Here is a tiny trained network, its code and every weight. The questions are about switching its units off for an input and a target symbol, where a switched-off unit gives its printed mean instead of its output.

import numpy as np


def w(rows, s, z=0):
    codes = np.array(rows[::2]) - 128.0
    scale = np.full(codes.shape[1], s)
    scale[-1] = z or s
    return codes * scale


def f(y):
    return np.maximum(y, 0)


def softmax(a):
    e = np.exp(a - a.max(-1, keepdims=True))
    return e / e.sum(-1, keepdims=True)


def log_softmax(a):
    a = a - a.max(-1, keepdims=True)
    return a - np.log(np.exp(a).sum(-1, keepdims=True))


def net(x, mask):
    ids = ['ΛΞΩαβγεζηθμπστφψ'.index(c) for c in x.split()]
    T = len(ids)
    res = E[ids] + P[:T]
    r = res
    for j in range(2):
        rows = slice(4 * j, 4 * j + 4)
        q, k, v = (r @ M[0][rows].T for M in (Q, K, V))
        z = softmax(np.where(np.tri(T) > 0, q @ k.T / 4**0.5, -1e9)) @ v
        o = O[0][rows]
        res = res + np.where(mask[j], z, o[:, -1]) @ o[:, :-1]
    y = f(res @ A[0][:, :-1].T + A[0][:, -1])
    res = res + np.where(mask[2:14], y, B[0][:, -1]) @ B[0][:, :-1]
    return log_softmax(res[-1] @ U[:, :-1].T + U[:, -1])


Q, K, V, O, A, B = {}, {}, {}, {}, {}, {}
E = w([
[100,140,123,60,135,71,158,122,150],'Λ',
[133,84,67,102,88,99,148,152,89],'Ξ',
[178,139,107,108,152,88,138,87,161],'Ω',
[118,93,67,117,148,102,108,108,128],'α',
[174,138,164,155,140,116,132,133,103],'β',
[147,6,115,146,73,94,141,130,158],'γ',
[169,150,138,82,150,95,81,124,150],'ε',
[155,145,158,134,70,92,104,131,154],'ζ',
[153,154,95,133,82,116,80,139,93],'η',
[111,173,129,158,117,86,118,148,103],'θ',
[137,138,87,78,160,71,127,151,80],'μ',
[126,130,118,91,97,124,160,146,80],'π',
[121,75,159,129,96,117,99,185,114],'σ',
[112,160,81,118,110,132,132,148,167],'τ',
[150,124,161,79,137,113,66,167,110],'φ',
[141,119,132,203,140,147,103,217,119],'ψ',
],0.023)
P = w([
[154,191,139,71,85,116,119,1,29],'0',
[148,140,129,132,99,98,132,132,102],'1',
[139,138,119,136,108,98,127,141,104],'2',
[131,134,104,129,108,93,128,154,112],'3',
[124,126,113,137,115,96,131,163,115],'4',
[123,121,106,127,118,97,131,164,127],'5',
[114,123,97,130,119,91,134,174,138],'6',
[113,114,94,129,116,93,139,173,133],'7',
[113,114,107,133,127,85,135,177,132],'8',
[108,110,100,131,124,82,134,187,143],'9',
[107,105,103,119,128,87,149,185,137],'10',
],0.011)
Q[0] = w([
[67,79,151,149,175,150,182,88,139],'head 1',
[124,156,86,114,70,85,127,201,146],'head 1',
[126,107,105,149,158,105,115,162,99],'head 1',
[72,148,133,119,122,207,112,85,143],'head 1',
[85,131,165,109,144,248,148,98,128],'head 2',
[192,152,156,131,111,140,161,219,159],'head 2',
[126,96,150,93,133,181,148,96,162],'head 2',
[129,146,148,163,160,229,125,2,160],'head 2',
],0.01)
K[0] = w([
[155,86,105,192,200,176,93,195,172],'head 1',
[168,129,163,71,90,118,106,58,94],'head 1',
[192,117,143,148,122,112,101,72,115],'head 1',
[140,94,124,194,182,98,146,222,208],'head 1',
[138,120,137,145,142,125,100,242,205],'head 2',
[175,156,202,163,104,152,139,102,82],'head 2',
[136,130,158,176,185,109,134,187,176],'head 2',
[127,58,123,140,164,71,137,253,163],'head 2',
],0.008)
V[0] = w([
[84,74,155,109,9,117,172,159,165],'head 1',
[24,176,46,152,170,84,129,123,123],'head 1',
[118,178,152,115,85,141,130,190,31],'head 1',
[156,113,117,169,144,123,186,202,121],'head 1',
[101,69,128,72,152,2,95,188,118],'head 2',
[193,133,151,154,200,114,72,147,78],'head 2',
[117,154,68,118,101,121,141,89,129],'head 2',
[100,185,198,143,123,86,136,117,191],'head 2',
],0.0081)
O[0] = w([
[89,101,135,176,94,96,191,64,120,103],'head 1',
[93,228,15,150,161,155,122,111,118,172],'head 1',
[144,46,91,78,154,110,124,183,1,222],'head 1',
[154,172,147,165,121,90,209,215,130,2],'head 1',
[46,144,191,163,123,199,109,112,51,207],'head 2',
[122,191,171,50,109,96,66,206,81,125],'head 2',
[157,152,84,95,135,171,103,62,135,240],'head 2',
[108,75,114,173,161,56,55,99,148,118],'head 2',
],0.0073,0.0071)
A[0] = w([
[98,162,101,167,65,109,128,36,95,176],'neuron 1',
[92,137,111,156,99,189,98,64,126,185],'neuron 2',
[38,137,89,127,154,126,113,127,122,94],'neuron 3',
[177,178,143,101,61,53,191,107,97,238],'neuron 4',
[207,170,153,177,119,84,77,107,46,124],'neuron 5',
[95,198,156,162,18,131,87,132,109,252],'neuron 6',
[209,115,149,178,254,144,111,103,119,162],'neuron 7',
[76,101,105,86,120,89,56,135,185,131],'neuron 8',
[132,150,133,66,141,141,150,76,111,124],'neuron 9',
[76,111,118,42,197,129,110,91,117,117],'neuron 10',
[154,219,96,75,203,96,2,127,115,131],'neuron 11',
[100,215,82,121,85,87,120,73,110,237],'neuron 12',
],0.0078,0.0035)
B[0] = w([
[159,105,124,57,192,128,142,134,96,185],'neuron 1',
[115,127,171,80,181,142,92,125,103,176],'neuron 2',
[81,159,150,127,112,171,185,129,101,185],'neuron 3',
[221,58,138,121,171,95,122,206,129,173],'neuron 4',
[43,201,88,170,115,43,146,117,120,162],'neuron 5',
[181,109,146,137,203,158,78,116,74,163],'neuron 6',
[175,160,74,253,35,85,124,133,85,140],'neuron 7',
[89,85,151,130,121,110,149,84,107,194],'neuron 8',
[168,122,111,162,95,182,133,160,162,178],'neuron 9',
[116,106,116,218,43,176,143,146,114,228],'neuron 10',
[102,61,170,201,152,125,114,147,206,251],'neuron 11',
[136,66,156,166,204,120,190,182,144,225],'neuron 12',
],0.0068,0.014)
U = w([
[138,91,251,126,144,114,246,146,148,137],'Λ',
[145,138,41,37,83,104,131,131,48,37],'Ξ',
[220,150,5,128,182,72,151,73,224,97],'Ω',
[65,116,131,172,119,169,133,1,71,105],'α',
[150,207,182,180,50,67,195,96,50,227],'β',
[131,94,144,68,50,21,105,9,115,54],'γ',
[142,132,200,165,104,104,89,83,252,74],'ε',
[176,135,168,6,180,32,52,140,161,118],'ζ',
[216,58,119,147,164,147,62,141,85,221],'η',
[68,208,179,91,233,25,190,179,92,65],'θ',
[18,130,108,152,129,71,194,191,146,221],'μ',
[201,183,120,73,103,177,191,160,43,83],'π',
[78,140,197,60,38,119,82,135,65,67],'σ',
[133,164,130,58,184,206,104,183,211,222],'τ',
[94,121,209,143,50,139,52,113,174,67],'φ',
[124,190,143,206,54,220,127,236,96,2],'ψ',
],0.0054,0.0044)

Each question gives the input, a string of symbols that net reads in full, and the target symbol t.
The units are the heads (4 rows each of Q, K, V and O) and the neurons (one row each of A and B). Each row of codes is followed by its name. A weight is (code - 128) times the scale printed after its matrix; where a second scale follows, it is the last column's (O, A, B and U).
mask holds one flag per unit, heads first, then neurons. A switched-off unit (its flag False) gives its mean, the last column of its rows in O or B, instead of its output. The means were averaged over made-up inputs and are rounded, as every weight is.
A unit's drop is (log p(t) with every unit on - log p(t) with that unit switched off) / (log p(t) with every unit on - log p(t) with every unit switched off).
The circuit of an input: a set's keep is (log p(t) with only the set's units on - log p(t) with every unit switched off) / (log p(t) with every unit on - log p(t) with every unit switched off). Starting from the 12 units with the biggest drops (on a tie, the unit counted first), units are removed one at a time, each time the one whose removal leaves the highest keep (on an exact tie, the one counted first), for as long as the keep stays at least 0.8.
units of the circuit, in order: the units of the circuit, biggest drop first
unit that matters most: the unit with the biggest drop
heads that matter: for each layer, one digit per head in row order, 1 if its drop is at least 0.15 and else 0, layers parted by /
drop of u: that unit's drop, to one decimal
input β Λ β α τ τ Ω θ, target ζ: heads that matter : 11
input π β Λ Ξ Λ Λ ζ Λ Ξ, target Ξ: unit that matters most : neuron 11
input β μ τ θ, target ζ: heads that matter : 11
input Λ Λ τ, target α: units of the circuit, in order : [head 2; head 1]
input φ μ φ Λ Λ Λ σ, target σ: units of the circuit, in order : [head 2; neuron 12; head 1]
input Ξ Λ φ τ σ Λ Λ π, target π: heads that matter : 01
input σ Λ τ Λ θ, target θ: units of the circuit, in order : [neuron 10; neuron 5; head 2]
input Λ Λ μ Λ Λ α, target α: heads that matter : 01
input Λ Λ θ α, target α: units of the circuit, in order : [head 2; neuron 4; head 1]
input Λ Λ Λ Λ, target α: units of the circuit, in order : [head 2; head 1]
input Λ Λ τ Λ θ α γ, target α: units of the circuit, in order : [head 2; head 1; neuron 4]
input Ω Ω Λ ε α ε, target ε: heads that matter : 10
input Λ Λ β τ μ, target α: heads that matter : 11
input β α Λ Λ Λ Λ ε, target ζ: units of the circuit, in order : [head 2]
input τ Λ θ Ξ σ Λ μ, target Ω: heads that matter : 01
input τ π Ω, target Ω: heads that matter : 01
input μ Ξ Λ α ψ Λ Λ Λ β α μ, target ψ: drop of neuron 10 : 0.3
input τ τ τ Λ Λ Λ γ, target Ω: drop of head 2 : 0.6
input θ Λ τ Λ α μ μ, target μ: drop of head 1 : 0.2
input γ Λ τ τ γ ψ ψ τ Λ Λ, target Λ: unit that matters most : head 1
